Below are the code and all the weights of a small trained network. Each question names an input and a class and asks about switching units off, where a switched-off unit gives its printed mean instead of its output.

import numpy as np


def w(rows, s, z=0):
    codes = np.array(rows[::2]) - 128.0
    scale = np.full(codes.shape[1], s)
    scale[-1] = z or s
    return codes * scale


def f(y):
    return np.maximum(y, 0)


def log_softmax(a):
    a = a - a.max(-1, keepdims=True)
    return a - np.log(np.exp(a).sum(-1, keepdims=True))


def net(x, mask):
    res = np.array(x, float).reshape(1, 8) / 4 @ E
    y = f(res @ A[0][:, :-1].T + A[0][:, -1])
    res = res + np.where(mask, y, B[0][:, -1]) @ B[0][:, :-1]
    return log_softmax(res[-1] @ U[:, :-1].T + U[:, -1])


A, B = {}, {}
E = w([
[70,254,103,190,80,217],'x0',
[137,134,127,125,126,130],'x1',
[135,128,125,126,126,130],'x2',
[125,125,127,129,130,129],'x3',
[132,130,126,127,124,126],'x4',
[89,182,18,43,197,104],'x5',
[133,131,128,127,128,129],'x6',
[187,153,88,235,210,62],'x7',
],0.0091)
A[0] = w([
[102,149,83,84,166,129,153],'neuron 0',
[67,183,62,59,139,129,157],'neuron 1',
[152,86,209,198,107,137,224],'neuron 2',
[96,158,31,57,173,125,167],'neuron 3',
[126,198,97,227,142,132,93],'neuron 4',
[164,97,234,207,51,136,254],'neuron 5',
[123,213,87,231,135,168,91],'neuron 6',
[36,177,129,100,59,237,139],'neuron 7',
[150,144,52,76,230,61,158],'neuron 8',
[140,85,177,71,88,107,159],'neuron 9',
[88,163,9,50,191,107,171],'neuron 10',
[136,127,34,76,213,47,169],'neuron 11',
[155,180,106,215,161,114,108],'neuron 12',
[124,46,166,17,107,119,182],'neuron 13',
[51,170,139,114,54,228,141],'neuron 14',
[211,88,119,147,194,1,139],'neuron 15',
[103,144,202,164,50,200,183],'neuron 16',
[129,52,177,19,128,127,180],'neuron 17',
[114,113,241,172,70,178,222],'neuron 18',
[90,136,103,57,120,153,123],'neuron 19',
[184,53,194,160,134,107,187],'neuron 20',
[205,66,153,183,195,32,198],'neuron 21',
[115,57,164,16,91,119,180],'neuron 22',
[66,183,80,90,92,194,147],'neuron 23',
[83,173,73,75,149,157,138],'neuron 24',
],0.0072,0.0051)
B[0] = w([
[88,186,171,100,117,86,176],'neuron 0',
[107,206,182,105,116,105,198],'neuron 1',
[201,81,143,178,117,131,223],'neuron 2',
[97,202,170,98,133,91,209],'neuron 3',
[86,147,47,195,55,135,180],'neuron 4',
[212,39,91,149,99,200,254],'neuron 5',
[55,180,32,178,3,151,189],'neuron 6',
[166,135,209,34,139,170,212],'neuron 7',
[90,128,100,70,157,85,216],'neuron 8',
[137,122,78,159,94,142,187],'neuron 9',
[48,196,149,59,150,73,226],'neuron 10',
[69,128,107,66,178,63,221],'neuron 11',
[104,134,37,188,112,96,180],'neuron 12',
[58,196,27,221,35,132,220],'neuron 13',
[197,80,179,46,183,241,206],'neuron 14',
[149,71,153,71,202,67,227],'neuron 15',
[146,80,101,91,112,229,211],'neuron 16',
[67,185,33,219,56,126,216],'neuron 17',
[176,56,94,120,102,219,230],'neuron 18',
[128,204,190,154,95,119,170],'neuron 19',
[182,103,143,200,142,98,216],'neuron 20',
[194,68,152,165,199,88,243],'neuron 21',
[71,202,62,194,24,136,217],'neuron 22',
[135,177,192,75,108,128,193],'neuron 23',
[110,166,167,119,124,121,183],'neuron 24',
],0.0067,0.011)
U = w([
[130,116,67,217,75,153,237],'0',
[50,184,88,146,85,90,142],'1',
[200,73,178,168,164,86,145],'2',
[110,100,125,62,206,82,72],'3',
[167,74,154,60,117,180,109],'4',
[124,168,255,86,128,132,9],'5',
],0.01,0.0015)

Each question gives the input, the list of numbers given to net, and the class t.
The units are the neurons (one row each of A and B). Each row of codes is followed by its name. A weight is (code - 128) times the scale printed after its matrix; where a second scale follows, it is the last column's (A, B and U).
mask holds one flag per neuron, in row order. A switched-off neuron (its flag False) gives its mean, the last column of its row in B, instead of its output. The means were averaged over made-up inputs and are rounded, as every weight is.
A unit's drop is (log p(t) with every unit on - log p(t) with that unit switched off) / (log p(t) with every unit on - log p(t) with every unit switched off).
The circuit of an input: a set's keep is (log p(t) with only the set's units on - log p(t) with every unit switched off) / (log p(t) with every unit on - log p(t) with every unit switched off). Starting from the 12 units with the biggest drops (on a tie, the unit counted first), units are removed one at a time, each time the one whose removal leaves the highest keep (on an exact tie, the one counted first), for as long as the keep stays at least 0.8.
units of the circuit, in order: the units of the circuit, biggest drop first
unit that matters most: the unit with the biggest drop
top k neurons: the k neurons with the biggest drops, biggest first
drop of u: that unit's drop, to one decimal
input [-4,4,7,-3,3,0,-7,4], class 2: units of the circuit, in order : (neuron 21)
input [0,-3,7,-5,0,-2,1,-7], class 0: top 3 neurons : (neuron 13; neuron 22; neuron 17)
input [-8,5,-1,1,-3,-7,-3,-1], class 0: top 3 neurons : (neuron 13; neuron 17; neuron 22)
input [0,-5,-7,-7,8,-6,6,8], class 2: top 3 neurons : (neuron 21; neuron 13; neuron 15)
input [8,4,-5,8,0,0,4,-8], class 4: top 3 neurons : (neuron 14; neuron 16; neuron 18)
input [0,3,3,-2,-5,0,-2,8], class 2: top 3 neurons : (neuron 21; neuron 13; neuron 15)
input [8,1,5,-8,-2,-5,0,0], class 4: top 2 neurons : (neuron 14; neuron 7)
input [-2,1,5,0,-8,0,2,6], class 2: top 2 neurons : (neuron 21; neuron 10)
input [2,7,-8,6,7,1,7,5], class 1: top 2 neurons : (neuron 5; neuron 18)
input [-1,8,-8,7,6,-6,4,7], class 2: drop of neuron 21 : 0.1
input [-1,3,-8,1,0,0,0,7], class 2: drop of neuron 21 : 0.2
input [-1,5,-4,2,4,-4,-1,-8], class 0: drop of neuron 22 : 0.2
input [-4,-1,2,-4,5,1,-1,2], class 3: drop of neuron 2 : 0.1
input [-7,3,-4,-1,-7,0,-2,-2], class 0: unit that matters most : neuron 10
